Here is a tiny trained network, its code and every weight. The questions are about switching its units off for an input and a target symbol, where a switched-off unit gives its printed mean instead of its output.

import numpy as np


def w(rows, s, z=0):
    codes = np.array(rows[::2]) - 128.0
    scale = np.full(codes.shape[1], s)
    scale[-1] = z or s
    return codes * scale


def norm(h):
    return h / np.sqrt((h * h).mean(-1, keepdims=True) + 1e-5)


def f(y):
    return np.maximum(y, 0)


def softmax(a):
    e = np.exp(a - a.max(-1, keepdims=True))
    return e / e.sum(-1, keepdims=True)


def log_softmax(a):
    a = a - a.max(-1, keepdims=True)
    return a - np.log(np.exp(a).sum(-1, keepdims=True))


def net(x, mask):
    ids = ['γμξπτφ'.index(c) for c in x.split()]
    T = len(ids)
    res = E[ids] + P[:T]
    u = 0
    for l in range(2):
        q, k, v = (norm(res) @ M[l].T for M in (Q, K, V))
        z = softmax(np.where(np.tri(T) > 0, q @ k.T / 3**0.5, -1e9)) @ v
        res = res + np.where(mask[u], z, O[l][:, -1]) @ O[l][:, :-1]
        u += 1
        y = f(norm(res) @ A[l][:, :-1].T + A[l][:, -1])
        res = res + np.where(mask[u : u + 12], y, B[l][:, -1]) @ B[l][:, :-1]
        u += 12
    return log_softmax(norm(res)[-1] @ U[:, :-1].T + U[:, -1])


Q, K, V, O, A, B = {}, {}, {}, {}, {}, {}
E = w([
[36,162,107,86],'γ',
[163,81,163,166],'μ',
[89,205,131,109],'ξ',
[98,199,155,90],'π',
[87,102,7,47],'τ',
[188,148,65,40],'φ',
],0.014)
P = w([
[65,220,3,34],'0',
[103,186,110,102],'1',
[119,173,127,138],'2',
[115,153,134,180],'3',
[111,139,136,201],'4',
[122,131,135,220],'5',
[124,115,138,221],'6',
[131,103,135,228],'7',
[135,81,143,219],'8',
[130,82,136,225],'9',
[126,79,141,227],'10',
],0.0054)
Q[0] = w([
[57,206,25,41],'L0H0',
[87,28,155,182],'L0H0',
[93,171,117,2],'L0H0',
],0.0084)
K[0] = w([
[199,49,140,236],'L0H0',
[94,163,133,64],'L0H0',
[235,3,54,210],'L0H0',
],0.0073)
V[0] = w([
[121,37,198,142],'L0H0',
[221,134,2,131],'L0H0',
[96,105,162,66],'L0H0',
],0.008)
O[0] = w([
[118,85,167,168,31],'L0H0',
[129,223,114,254,254],'L0H0',
[174,138,153,117,124],'L0H0',
],0.0089,0.0042)
A[0] = w([
[87,119,73,2,189],'L0N0',
[91,90,86,99,67],'L0N1',
[114,98,139,253,54],'L0N2',
[200,110,236,98,96],'L0N3',
[57,116,182,177,143],'L0N4',
[80,82,216,202,130],'L0N5',
[101,139,136,88,2],'L0N6',
[187,185,123,133,219],'L0N7',
[225,137,192,157,70],'L0N8',
[122,101,99,75,88],'L0N9',
[187,141,120,136,63],'L0N10',
[141,162,219,70,43],'L0N11',
],0.0085,0.003)
B[0] = w([
[119,96,188,160,242],'L0N0',
[91,138,114,122,154],'L0N1',
[69,28,190,63,156],'L0N2',
[71,142,184,162,160],'L0N3',
[222,111,105,142,200],'L0N4',
[104,2,136,93,189],'L0N5',
[117,132,153,96,136],'L0N6',
[148,77,162,142,255],'L0N7',
[145,19,51,115,146],'L0N8',
[85,92,160,118,155],'L0N9',
[146,100,147,90,142],'L0N10',
[171,126,194,112,165],'L0N11',
],0.0086,0.0048)
Q[1] = w([
[103,4,186,142],'L1H0',
[130,194,132,141],'L1H0',
[185,2,133,55],'L1H0',
],0.013)
K[1] = w([
[32,157,112,2],'L1H0',
[103,41,155,206],'L1H0',
[127,225,129,40],'L1H0',
],0.0095)
V[1] = w([
[240,157,163,68],'L1H0',
[222,172,88,172],'L1H0',
[172,135,46,1],'L1H0',
],0.0098)
O[1] = w([
[12,105,222,216,60],'L1H0',
[86,16,221,115,255],'L1H0',
[158,7,181,254,237],'L1H0',
],0.0076,0.0019)
A[1] = w([
[131,103,136,225,111],'L1N0',
[140,66,114,20,87],'L1N1',
[160,122,115,224,78],'L1N2',
[163,145,47,160,116],'L1N3',
[91,118,170,54,74],'L1N4',
[165,155,171,96,157],'L1N5',
[98,96,78,100,125],'L1N6',
[85,155,160,39,211],'L1N7',
[224,135,160,152,255],'L1N8',
[113,56,158,118,152],'L1N9',
[152,135,132,6,133],'L1N10',
[159,93,128,102,72],'L1N11',
],0.013,0.007)
B[1] = w([
[173,218,172,184,210],'L1N0',
[155,220,141,214,156],'L1N1',
[106,141,240,146,167],'L1N2',
[54,85,123,141,174],'L1N3',
[92,68,238,53,143],'L1N4',
[137,100,90,130,177],'L1N5',
[120,155,102,146,162],'L1N6',
[202,48,130,120,208],'L1N7',
[31,111,46,143,254],'L1N8',
[197,165,115,78,222],'L1N9',
[114,134,254,151,166],'L1N10',
[218,131,135,162,140],'L1N11',
],0.0093,0.0082)
U = w([
[110,228,113,9,195],'γ',
[115,122,117,148,2],'μ',
[59,17,191,49,177],'ξ',
[29,233,209,210,135],'π',
[208,92,53,122,59],'τ',
[2,79,23,150,185],'φ',
],0.0076,0.0048)

Each question gives the input, a string of symbols that net reads in full, and the target symbol t.
The units are the heads (3 rows each of Q, K, V and O) and the neurons (one row each of A and B). Each row of codes is followed by its name. A weight is (code - 128) times the scale printed after its matrix; where a second scale follows, it is the last column's (O, A, B and U).
mask holds one flag per unit, layer by layer, with each layer's heads first. A switched-off unit (its flag False) gives its mean, the last column of its rows in O or B, instead of its output. The means were averaged over made-up inputs and are rounded, as every weight is.
A unit's drop is (log p(t) with every unit on - log p(t) with that unit switched off) / (log p(t) with every unit on - log p(t) with every unit switched off).
The circuit of an input: a set's keep is (log p(t) with only the set's units on - log p(t) with every unit switched off) / (log p(t) with every unit on - log p(t) with every unit switched off). Starting from the 12 units with the biggest drops (on a tie, the unit counted first), units are removed one at a time, each time the one whose removal leaves the highest keep (on an exact tie, the one counted first), for as long as the keep stays at least 0.8.
circuit, biggest first: the units of the circuit, biggest drop first
most important unit: the unit with the biggest drop
top k neurons: the k neurons with the biggest drops, biggest first
k most important neurons of layer l: the k neurons of layer l with the biggest drops, biggest first
input τ π γ π, target ξ: 3 most important neurons of layer 1 -> L1N7, L1N0, L1N10
input π ξ π γ γ, target ξ: circuit, biggest first -> L0H0
input τ τ γ γ, target φ: top 4 neurons -> L1N3, L1N0, L0N0, L1N9
input φ φ π μ μ φ μ τ, target ξ: circuit, biggest first -> L0H0, L1N8
input τ π φ φ π τ π, target φ: 2 most important neurons of layer 0 -> L0N4, L0N0
input π π φ, target π: circuit, biggest first -> L1H0, L1N0
input τ π π τ τ π τ π φ μ, target τ: top 2 neurons -> L1N9, L0N0
input π τ τ π π ξ, target ξ: top 3 neurons -> L0N7, L0N4, L0N5
input μ ξ π π ξ τ, target γ: top 3 neurons -> L0N2, L1N8, L1N10
input π μ μ τ φ φ π τ, target π: top 2 neurons -> L1N0, L1N8
input τ τ π γ π φ τ φ τ ξ μ, target τ: top 2 neurons -> L0N0, L1N9
input τ γ π π γ μ π, target τ: circuit, biggest first -> L0H0, L1H0
input μ μ π τ μ τ φ, target γ: circuit, biggest first -> L1H0, L0H0
input τ μ π φ π φ π ξ, target τ: 3 most important neurons of layer 0 -> L0N5, L0N0, L0N2
input γ π τ τ π π γ, target ξ: top 2 neurons -> L0N5, L0N4
input γ π ξ φ π φ φ μ, target φ: top 2 neurons -> L0N0, L1N8
input μ τ π π π φ, target γ: top 2 neurons -> L0N2, L1N10
input τ μ π π, target τ: most important unit -> L0H0
input π τ π γ, target φ: 3 most important neurons of layer 0 -> L0N0, L0N11, L0N3
input μ π π ξ π τ τ ξ π φ τ, target γ: circuit, biggest first -> L1H0, L1N8
input τ γ μ τ τ, target τ: top neuron -> L1N8
input τ τ μ π μ τ γ τ, target τ: 2 most important neurons of layer 1 -> L1N9, L1N8
